Here is a tiny trained network, its code and every weight. The questions are about switching its units off for an input and a class, where a switched-off unit gives its printed mean instead of its output.

import numpy as np


def w(rows, s, z=0):
    codes = np.array(rows[::2]) - 128.0
    scale = np.full(codes.shape[1], s)
    scale[-1] = z or s
    return codes * scale


def f(y):
    return np.maximum(y, 0)


def log_softmax(a):
    a = a - a.max(-1, keepdims=True)
    return a - np.log(np.exp(a).sum(-1, keepdims=True))


def net(x, mask):
    res = np.array(x, float).reshape(1, 7) / 4 @ E
    y = f(res @ A[0][:, :-1].T + A[0][:, -1])
    res = res + np.where(mask, y, B[0][:, -1]) @ B[0][:, :-1]
    return log_softmax(res[-1] @ U[:, :-1].T + U[:, -1])


A, B = {}, {}
E = w([
[142,69,141],'x0',
[77,213,152],'x1',
[2,41,75],'x2',
[94,44,176],'x3',
[132,125,129],'x4',
[79,186,131],'x5',
[125,113,233],'x6',
],0.0068)
A[0] = w([
[145,100,165,98],'N0',
[185,127,88,48],'N1',
[71,128,118,91],'N2',
[110,107,181,252],'N3',
[201,156,90,131],'N4',
[105,252,193,168],'N5',
[167,113,207,200],'N6',
[152,137,107,106],'N7',
[89,131,124,95],'N8',
[126,83,127,205],'N9',
[169,138,100,165],'N10',
[86,129,119,99],'N11',
],0.014,0.005)
B[0] = w([
[101,143,143,151],'N0',
[224,146,118,153],'N1',
[49,113,96,167],'N2',
[106,182,174,208],'N3',
[222,140,182,190],'N4',
[3,128,221,255],'N5',
[189,134,197,202],'N6',
[137,62,183,145],'N7',
[71,95,123,151],'N8',
[41,191,140,191],'N9',
[180,126,170,172],'N10',
[69,112,109,156],'N11',
],0.016,0.0092)
U = w([
[152,117,160,244],'0',
[255,35,52,2],'1',
[122,41,28,71],'2',
],0.0097,0.0035)

Each question gives the input, the list of numbers given to net, and the class t.
The units are the neurons (one row each of A and B). Each row of codes is followed by its name. A weight is (code - 128) times the scale printed after its matrix; where a second scale follows, it is the last column's (A, B and U).
mask holds one flag per neuron, in row order. A switched-off neuron (its flag False) gives its mean, the last column of its row in B, instead of its output. The means were averaged over made-up inputs and are rounded, as every weight is.
A unit's drop is (log p(t) with every unit on - log p(t) with that unit switched off) / (log p(t) with every unit on - log p(t) with every unit switched off).
The circuit of an input: a set's keep is (log p(t) with only the set's units on - log p(t) with every unit switched off) / (log p(t) with every unit on - log p(t) with every unit switched off). Starting from all 12 units, units are removed one at a time, each time the one whose removal leaves the highest keep (on an exact tie, the one counted first), for as long as the keep stays at least 0.8.
units of the circuit, in order: the units of the circuit, biggest drop first
k most important neurons: the k neurons with the biggest drops, biggest first
drop of u: that unit's drop, to one decimal
input [8,-7,6,4,7,-3,-7], class 2: units of the circuit, in order -> [N6, N4]
input [3,-3,-1,-1,-5,-5,0], class 1: units of the circuit, in order -> [N5]
input [-1,2,4,-1,-2,6,2], class 2: units of the circuit, in order -> [N6, N4, N2, N10]
input [-3,-2,2,4,2,-4,-1], class 2: 4 most important neurons -> [N5, N4, N6, N10]
input [1,-4,-7,-1,-4,-6,4], class 1: 2 most important neurons -> [N5, N1]
input [1,-3,4,-2,1,-6,-5], class 1: 2 most important neurons -> [N5, N3]
input [7,-7,-3,0,-8,-6,0], class 1: 2 most important neurons -> [N5, N1]
input [-2,-3,1,-2,-1,-2,-7], class 1: drop of N5 -> 0.4
input [5,8,7,-6,0,3,1], class 2: drop of N4 -> 0.1
input [5,3,-5,-4,4,-3,-6], class 1: drop of N10 -> 0.0
input [8,-2,-4,-8,-3,-3,1], class 1: drop of N5 -> 0.2
